Below is a small trained network, with its code and all its weights. Each question gives an input and a target symbol and asks what happens when units are switched off, that is, made to give their printed mean instead of their output.

import numpy as np


def w(rows, s, z=0):
    codes = np.array(rows[::2]) - 128.0
    scale = np.full(codes.shape[1], s)
    scale[-1] = z or s
    return codes * scale


def norm(h):
    return h / np.sqrt((h * h).mean(-1, keepdims=True) + 1e-5)


def f(y):
    return np.maximum(y, 0)


def softmax(a):
    e = np.exp(a - a.max(-1, keepdims=True))
    return e / e.sum(-1, keepdims=True)


def log_softmax(a):
    a = a - a.max(-1, keepdims=True)
    return a - np.log(np.exp(a).sum(-1, keepdims=True))


def net(x, mask):
    ids = ['εηξπφψω'.index(c) for c in x.split()]
    T = len(ids)
    res = E[ids] + P[:T]
    u = 0
    for l in range(3):
        r = norm(res)
        for j in range(3):
            rows = slice(4 * j, 4 * j + 4)
            q, k, v = (r @ M[l][rows].T for M in (Q, K, V))
            z = softmax(np.where(np.tri(T) > 0, q @ k.T / 4**0.5, -1e9)) @ v
            o = O[l][rows]
            res = res + np.where(mask[u + j], z, o[:, -1]) @ o[:, :-1]
        u += 3
        y = f(norm(res) @ A[l][:, :-1].T + A[l][:, -1])
        res = res + np.where(mask[u : u + 4], y, B[l][:, -1]) @ B[l][:, :-1]
        u += 4
    return log_softmax(norm(res)[-1] @ U[:, :-1].T + U[:, -1])


Q, K, V, O, A, B = {}, {}, {}, {}, {}, {}
E = w([
[116,108,98],'ε',
[6,55,235],'η',
[97,157,96],'ξ',
[151,107,122],'π',
[52,123,141],'φ',
[206,124,131],'ψ',
[147,99,116],'ω',
],0.021)
P = w([
[83,28,46],'0',
[26,253,141],'1',
[139,110,194],'2',
[120,56,28],'3',
[28,253,123],'4',
[134,96,186],'5',
[137,61,13],'6',
[27,252,119],'7',
[145,84,193],'8',
[144,53,3],'9',
[35,248,134],'10',
],0.0057)
Q[0] = w([
[125,13,92],'L0H0',
[108,224,201],'L0H0',
[136,248,184],'L0H0',
[131,152,83],'L0H0',
[128,99,14],'L0H1',
[108,218,100],'L0H1',
[219,161,60],'L0H1',
[36,98,125],'L0H1',
[56,157,135],'L0H2',
[54,175,146],'L0H2',
[70,208,99],'L0H2',
[186,41,76],'L0H2',
],0.016)
K[0] = w([
[69,94,219],'L0H0',
[220,157,39],'L0H0',
[192,140,47],'L0H0',
[94,159,113],'L0H0',
[116,73,35],'L0H1',
[114,244,86],'L0H1',
[221,135,35],'L0H1',
[4,91,125],'L0H1',
[93,199,131],'L0H2',
[87,179,138],'L0H2',
[30,176,80],'L0H2',
[253,79,82],'L0H2',
],0.017)
V[0] = w([
[116,114,98],'L0H0',
[72,103,181],'L0H0',
[128,128,128],'L0H0',
[112,64,158],'L0H0',
[254,163,124],'L0H1',
[113,123,132],'L0H1',
[173,163,35],'L0H1',
[20,90,173],'L0H1',
[78,129,118],'L0H2',
[145,148,116],'L0H2',
[89,188,127],'L0H2',
[114,123,81],'L0H2',
],0.0088)
O[0] = w([
[84,97,113,165],'L0H0',
[144,36,112,156],'L0H0',
[129,129,128,128],'L0H0',
[114,91,160,141],'L0H0',
[2,117,145,3],'L0H1',
[148,132,125,138],'L0H1',
[85,33,177,205],'L0H1',
[241,168,89,180],'L0H1',
[140,46,95,196],'L0H2',
[130,135,119,142],'L0H2',
[178,70,106,224],'L0H2',
[119,93,113,197],'L0H2',
],0.0074,0.003)
A[0] = w([
[208,103,146,253],'L0N0',
[179,168,140,181],'L0N1',
[137,250,153,86],'L0N2',
[79,201,73,93],'L0N3',
],0.012,0.0035)
B[0] = w([
[85,91,198,253],'L0N0',
[84,116,254,183],'L0N1',
[90,72,153,168],'L0N2',
[51,191,32,179],'L0N3',
],0.0092,0.0059)
Q[1] = w([
[141,88,112],'L1H0',
[102,101,94],'L1H0',
[119,73,86],'L1H0',
[158,167,159],'L1H0',
[114,39,229],'L1H1',
[78,147,178],'L1H1',
[119,194,46],'L1H1',
[129,94,168],'L1H1',
[143,197,183],'L1H2',
[76,89,11],'L1H2',
[140,182,183],'L1H2',
[117,120,55],'L1H2',
],0.012)
K[1] = w([
[119,191,193],'L1H0',
[203,82,162],'L1H0',
[193,147,217],'L1H0',
[60,98,92],'L1H0',
[19,2,200],'L1H1',
[43,121,152],'L1H1',
[175,249,92],'L1H1',
[115,44,182],'L1H1',
[24,60,103],'L1H2',
[217,135,78],'L1H2',
[44,55,132],'L1H2',
[188,104,66],'L1H2',
],0.0091)
V[1] = w([
[141,69,157],'L1H0',
[128,128,128],'L1H0',
[128,111,112],'L1H0',
[174,99,212],'L1H0',
[165,200,120],'L1H1',
[67,146,134],'L1H1',
[65,99,3],'L1H1',
[135,111,108],'L1H1',
[26,98,121],'L1H2',
[114,88,124],'L1H2',
[169,155,140],'L1H2',
[5,82,119],'L1H2',
],0.0061)
O[1] = w([
[122,184,192,210],'L1H0',
[128,128,128,128],'L1H0',
[143,133,150,140],'L1H0',
[83,212,141,187],'L1H0',
[132,72,43,14],'L1H1',
[139,166,83,163],'L1H1',
[62,203,59,167],'L1H1',
[111,133,139,133],'L1H1',
[161,177,251,223],'L1H2',
[175,163,153,178],'L1H2',
[103,122,77,77],'L1H2',
[166,167,254,252],'L1H2',
],0.0046,0.0039)
A[1] = w([
[134,54,149,68],'L1N0',
[223,144,118,136],'L1N1',
[253,126,151,100],'L1N2',
[152,105,44,2],'L1N3',
],0.015,0.005)
B[1] = w([
[94,129,76,254],'L1N0',
[10,113,160,150],'L1N1',
[28,84,105,212],'L1N2',
[25,175,217,160],'L1N3',
],0.013,0.0043)
Q[2] = w([
[172,109,90],'L2H0',
[179,144,6],'L2H0',
[175,63,108],'L2H0',
[112,79,232],'L2H0',
[123,133,55],'L2H1',
[95,134,92],'L2H1',
[132,124,88],'L2H1',
[88,214,122],'L2H1',
[86,93,150],'L2H2',
[151,136,182],'L2H2',
[111,121,117],'L2H2',
[183,169,179],'L2H2',
],0.018)
K[2] = w([
[205,142,138],'L2H0',
[216,159,123],'L2H0',
[198,103,166],'L2H0',
[66,89,142],'L2H0',
[172,111,89],'L2H1',
[146,86,96],'L2H1',
[178,125,107],'L2H1',
[6,137,62],'L2H1',
[117,148,169],'L2H2',
[101,94,158],'L2H2',
[108,141,134],'L2H2',
[137,57,121],'L2H2',
],0.019)
V[2] = w([
[106,102,149],'L2H0',
[149,187,37],'L2H0',
[118,110,63],'L2H0',
[111,152,100],'L2H0',
[165,103,132],'L2H1',
[187,97,226],'L2H1',
[130,128,132],'L2H1',
[83,136,54],'L2H1',
[129,129,129],'L2H2',
[2,71,122],'L2H2',
[95,53,81],'L2H2',
[215,128,180],'L2H2',
],0.0061)
O[2] = w([
[182,115,170,168],'L2H0',
[28,118,44,60],'L2H0',
[150,88,60,125],'L2H0',
[122,112,121,136],'L2H0',
[103,93,79,93],'L2H1',
[189,45,76,118],'L2H1',
[132,125,128,128],'L2H1',
[47,252,166,139],'L2H1',
[127,128,128,128],'L2H2',
[231,155,192,253],'L2H2',
[152,234,78,127],'L2H2',
[34,147,97,63],'L2H2',
],0.004,0.0059)
A[2] = w([
[124,128,130,111],'L2N0',
[146,84,230,120],'L2N1',
[193,248,123,205],'L2N2',
[194,80,188,3],'L2N3',
],0.011,0.0056)
B[2] = w([
[144,131,108,128],'L2N0',
[228,138,27,254],'L2N1',
[190,60,2,176],'L2N2',
[19,230,74,150],'L2N3',
],0.0084,0.0081)
U = w([
[14,64,132,102],'ε',
[93,195,11,252],'η',
[186,161,231,103],'ξ',
[198,161,76,126],'π',
[218,167,92,190],'φ',
[171,8,76,77],'ψ',
[34,225,188,101],'ω',
],0.014,0.0024)

Each question gives the input, a string of symbols that net reads in full, and the target symbol t.
The units are the heads (4 rows each of Q, K, V and O) and the neurons (one row each of A and B). Each row of codes is followed by its name. A weight is (code - 128) times the scale printed after its matrix; where a second scale follows, it is the last column's (O, A, B and U).
mask holds one flag per unit, layer by layer, with each layer's heads first. A switched-off unit (its flag False) gives its mean, the last column of its rows in O or B, instead of its output. The means were averaged over made-up inputs and are rounded, as every weight is.
A unit's drop is (log p(t) with every unit on - log p(t) with that unit switched off) / (log p(t) with every unit on - log p(t) with every unit switched off).
The circuit of an input: a set's keep is (log p(t) with only the set's units on - log p(t) with every unit switched off) / (log p(t) with every unit on - log p(t) with every unit switched off). Starting from the 12 units with the biggest drops (on a tie, the unit counted first), units are removed one at a time, each time the one whose removal leaves the highest keep (on an exact tie, the one counted first), for as long as the keep stays at least 0.8.
circuit, biggest first: the units of the circuit, biggest drop first
most important unit: the unit with the biggest drop
k most important neurons: the k neurons with the biggest drops, biggest first
k most important neurons of layer l: the k neurons of layer l with the biggest drops, biggest first
heads that matter: for each layer, one digit per head in row order, 1 if its drop is at least 0.15 and else 0, layers parted by /
input ε ψ ξ η ψ, target ω: circuit, biggest first : L0H1, L0H0
input φ ξ ψ ξ ψ ξ, target ξ: 2 most important neurons : L0N1, L0N0
input ψ ε η ε ξ ξ ξ ξ φ ψ, target ε: most important unit : L1H2
input π φ π ξ ξ ξ ψ, target ε: 2 most important neurons : L2N2, L1N0
input ψ ξ ψ ω, target π: heads that matter : 001 / 000 / 000
input ξ ω η ξ ψ ξ, target ξ: circuit, biggest first : L0H1, L0N0
input ε ε φ η ξ ξ ψ φ ξ ε, target ε: 2 most important neurons of layer 2 : L2N1, L2N2
input ε ψ ω ψ ψ ω, target φ: heads that matter : 010 / 000 / 000
input ψ ω ξ ψ ξ φ, target ξ: heads that matter : 010 / 001 / 000
input φ ξ ψ ψ ε ψ ε ε, target ε: heads that matter : 011 / 000 / 000
input ξ φ ξ ξ, target ε: heads that matter : 111 / 000 / 000
input ξ ξ φ ω, target ε: circuit, biggest first : L0H1, L0H2
input ψ ε ψ ω ξ ξ ξ ξ ξ ω, target π: 2 most important neurons of layer 0 : L0N0, L0N3
input ε η ξ η ξ φ ξ ξ ψ π, target ε: 3 most important neurons : L1N0, L2N1, L2N2
input ε ψ ψ ψ, target ξ: heads that matter : 011 / 000 / 000
input ψ η ψ φ ψ ξ φ φ ξ π, target ε: most important unit : L0H1
input ξ ω ξ ξ ξ ξ ξ ω, target ψ: 2 most important neurons : L0N0, L1N2
input ε η ψ ψ ψ η ξ η ω, target φ: 2 most important neurons : L2N1, L1N2
input ξ ψ ψ ε ψ ξ ε, target η: heads that matter : 101 / 010 / 110
input ψ ξ ψ ξ ξ ξ, target ψ: circuit, biggest first : L0H2
input ε ψ ξ ξ ξ π ε η ψ η φ, target φ: 3 most important neurons : L0N1, L0N2, L0N3
input η φ ξ ψ ξ φ, target ξ: heads that matter : 110 / 001 / 000
input ξ ξ ξ ω ξ ξ ε ξ ψ ε, target η: heads that matter : 001 / 000 / 000
input φ φ ω ξ ξ ξ ξ ξ π, target π: heads that matter : 011 / 000 / 000
input φ ψ ε, target ξ: heads that matter : 011 / 001 / 000
